Below is a small trained network, with its code and all its weights. Each question gives an input and a class and asks what happens when units are switched off, that is, made to give their printed mean instead of their output.

import numpy as np


def w(rows, s, z=0):
    codes = np.array(rows[::2]) - 128.0
    scale = np.full(codes.shape[1], s)
    scale[-1] = z or s
    return codes * scale


def f(y):
    return np.maximum(y, 0)


def log_softmax(a):
    a = a - a.max(-1, keepdims=True)
    return a - np.log(np.exp(a).sum(-1, keepdims=True))


def net(x, mask):
    res = np.array(x, float).reshape(1, 6) / 4 @ E
    y = f(res @ A[0][:, :-1].T + A[0][:, -1])
    res = res + np.where(mask, y, B[0][:, -1]) @ B[0][:, :-1]
    return log_softmax(res[-1] @ U[:, :-1].T + U[:, -1])


A, B = {}, {}
E = w([
[173,136,78,224,33,140,107],'x0',
[120,82,75,73,169,41,187],'x1',
[143,85,192,193,170,154,192],'x2',
[65,25,129,151,135,192,145],'x3',
[141,109,187,169,137,67,42],'x4',
[87,149,247,89,28,103,116],'x5',
],0.012)
A[0] = w([
[97,130,139,156,158,178,207,124],'n1',
[108,162,134,148,130,152,90,53],'n2',
[201,132,27,180,103,119,206,120],'n3',
[121,113,152,136,172,200,226,114],'n4',
[126,159,101,153,80,137,114,91],'n5',
[82,163,125,135,134,130,147,80],'n6',
[152,164,106,105,57,54,163,132],'n7',
[109,29,127,240,64,148,131,119],'n8',
[108,103,60,82,134,137,172,136],'n9',
[183,137,57,191,131,118,173,109],'n10',
[112,135,73,111,104,160,72,23],'n11',
[70,72,111,122,112,99,160,36],'n12',
[116,107,143,103,104,170,137,32],'n13',
[106,134,158,58,110,105,153,123],'n14',
[82,137,100,114,155,139,151,6],'n15',
[138,131,116,130,120,65,52,50],'n16',
[135,173,136,118,152,159,146,69],'n17',
[143,114,125,109,127,143,117,48],'n18',
[130,172,111,132,109,131,116,70],'n19',
[72,117,159,124,101,167,136,69],'n20',
[169,103,223,119,168,96,245,98],'n21',
[93,101,9,46,139,149,209,123],'n22',
[128,131,162,131,126,104,137,52],'n23',
[147,119,91,154,167,96,115,76],'n24',
[145,174,149,160,117,106,147,113],'n25',
[124,161,112,96,116,90,120,53],'n26',
[205,214,150,185,130,169,71,78],'n27',
[197,89,59,158,218,74,92,98],'n28',
],0.015,0.011)
B[0] = w([
[132,109,110,126,115,171,162,187],'n1',
[112,144,137,165,122,135,113,142],'n2',
[229,187,122,85,83,204,140,214],'n3',
[146,81,109,133,83,152,183,202],'n4',
[123,139,161,127,108,128,112,157],'n5',
[125,106,108,134,125,131,125,133],'n6',
[135,104,204,159,70,156,70,175],'n7',
[78,118,145,145,98,242,231,227],'n8',
[103,193,121,135,167,117,118,203],'n9',
[192,171,109,130,142,152,148,191],'n10',
[121,118,138,166,137,108,96,145],'n11',
[143,178,163,115,97,138,124,158],'n12',
[141,114,102,131,161,129,138,141],'n13',
[142,106,115,163,120,86,103,170],'n14',
[130,124,132,143,144,110,129,146],'n15',
[144,121,96,108,132,174,178,154],'n16',
[114,122,140,135,113,150,143,139],'n17',
[121,125,119,135,120,113,137,128],'n18',
[137,120,142,108,128,134,107,141],'n19',
[123,120,95,125,158,110,169,161],'n20',
[43,134,193,171,145,81,74,194],'n21',
[84,241,123,87,253,80,69,253],'n22',
[131,133,115,80,149,125,115,136],'n23',
[99,135,101,132,138,116,150,158],'n24',
[133,119,153,101,139,137,90,150],'n25',
[135,81,139,191,108,128,158,145],'n26',
[122,184,153,101,118,185,106,184],'n27',
[82,124,73,104,186,137,203,210],'n28',
],0.014,0.026)
U = w([
[79,136,142,130,149,14,61,131],'0',
[163,194,162,124,66,150,87,209],'1',
[141,154,46,109,135,132,193,175],'2',
[238,66,130,130,6,74,67,3],'3',
[109,46,165,154,45,160,186,130],'4',
],0.011,0.0046)

Each question gives the input, the list of numbers given to net, and the class t.
The units are the neurons (one row each of A and B). Each row of codes is followed by its name. A weight is (code - 128) times the scale printed after its matrix; where a second scale follows, it is the last column's (A, B and U).
mask holds one flag per neuron, in row order. A switched-off neuron (its flag False) gives its mean, the last column of its row in B, instead of its output. The means were averaged over made-up inputs and are rounded, as every weight is.
A unit's drop is (log p(t) with every unit on - log p(t) with that unit switched off) / (log p(t) with every unit on - log p(t) with every unit switched off).
The circuit of an input: a set's keep is (log p(t) with only the set's units on - log p(t) with every unit switched off) / (log p(t) with every unit on - log p(t) with every unit switched off). Starting from the 12 units with the biggest drops (on a tie, the unit counted first), units are removed one at a time, each time the one whose removal leaves the highest keep (on an exact tie, the one counted first), for as long as the keep stays at least 0.8.
circuit, biggest first: the units of the circuit, biggest drop first
unit that matters most: the unit with the biggest drop
top k neurons: the k neurons with the biggest drops, biggest first
drop of u: that unit's drop, to one decimal
input [5,2,0,0,-8,-1], class 1: unit that matters most => n28
input [7,-4,8,2,-3,-5], class 4: top 2 neurons => [n22, n8]
input [-2,-7,-7,5,3,2], class 4: top 3 neurons => [n22, n3, n9]
input [-3,0,0,-6,-4,1], class 0: top 2 neurons => [n3, n8]
input [5,8,3,5,-7,4], class 1: top 2 neurons => [n28, n12]
input [-1,-5,-6,4,2,8], class 4: top 2 neurons => [n22, n3]
input [-4,-7,-3,2,-1,-3], class 1: top 4 neurons => [n8, n28, n22, n4]
input [-4,6,-2,-8,2,8], class 3: top 2 neurons => [n22, n7]
input [2,-1,-7,-2,-6,2], class 1: top 2 neurons => [n21, n7]
input [-6,-7,-6,-5,-7,5], class 3: top 3 neurons => [n22, n8, n14]
input [-2,6,8,-8,-3,3], class 0: drop of n21 => 0.3
input [5,-2,-2,7,3,4], class 4: drop of n26 => 0.0
input [6,6,-5,-4,0,1], class 1: drop of n7 => 0.3
input [-8,-7,2,-2,7,4], class 0: circuit, biggest first => [n3]
input [-8,0,-4,0,4,6], class 0: top 2 neurons => [n8, n3]
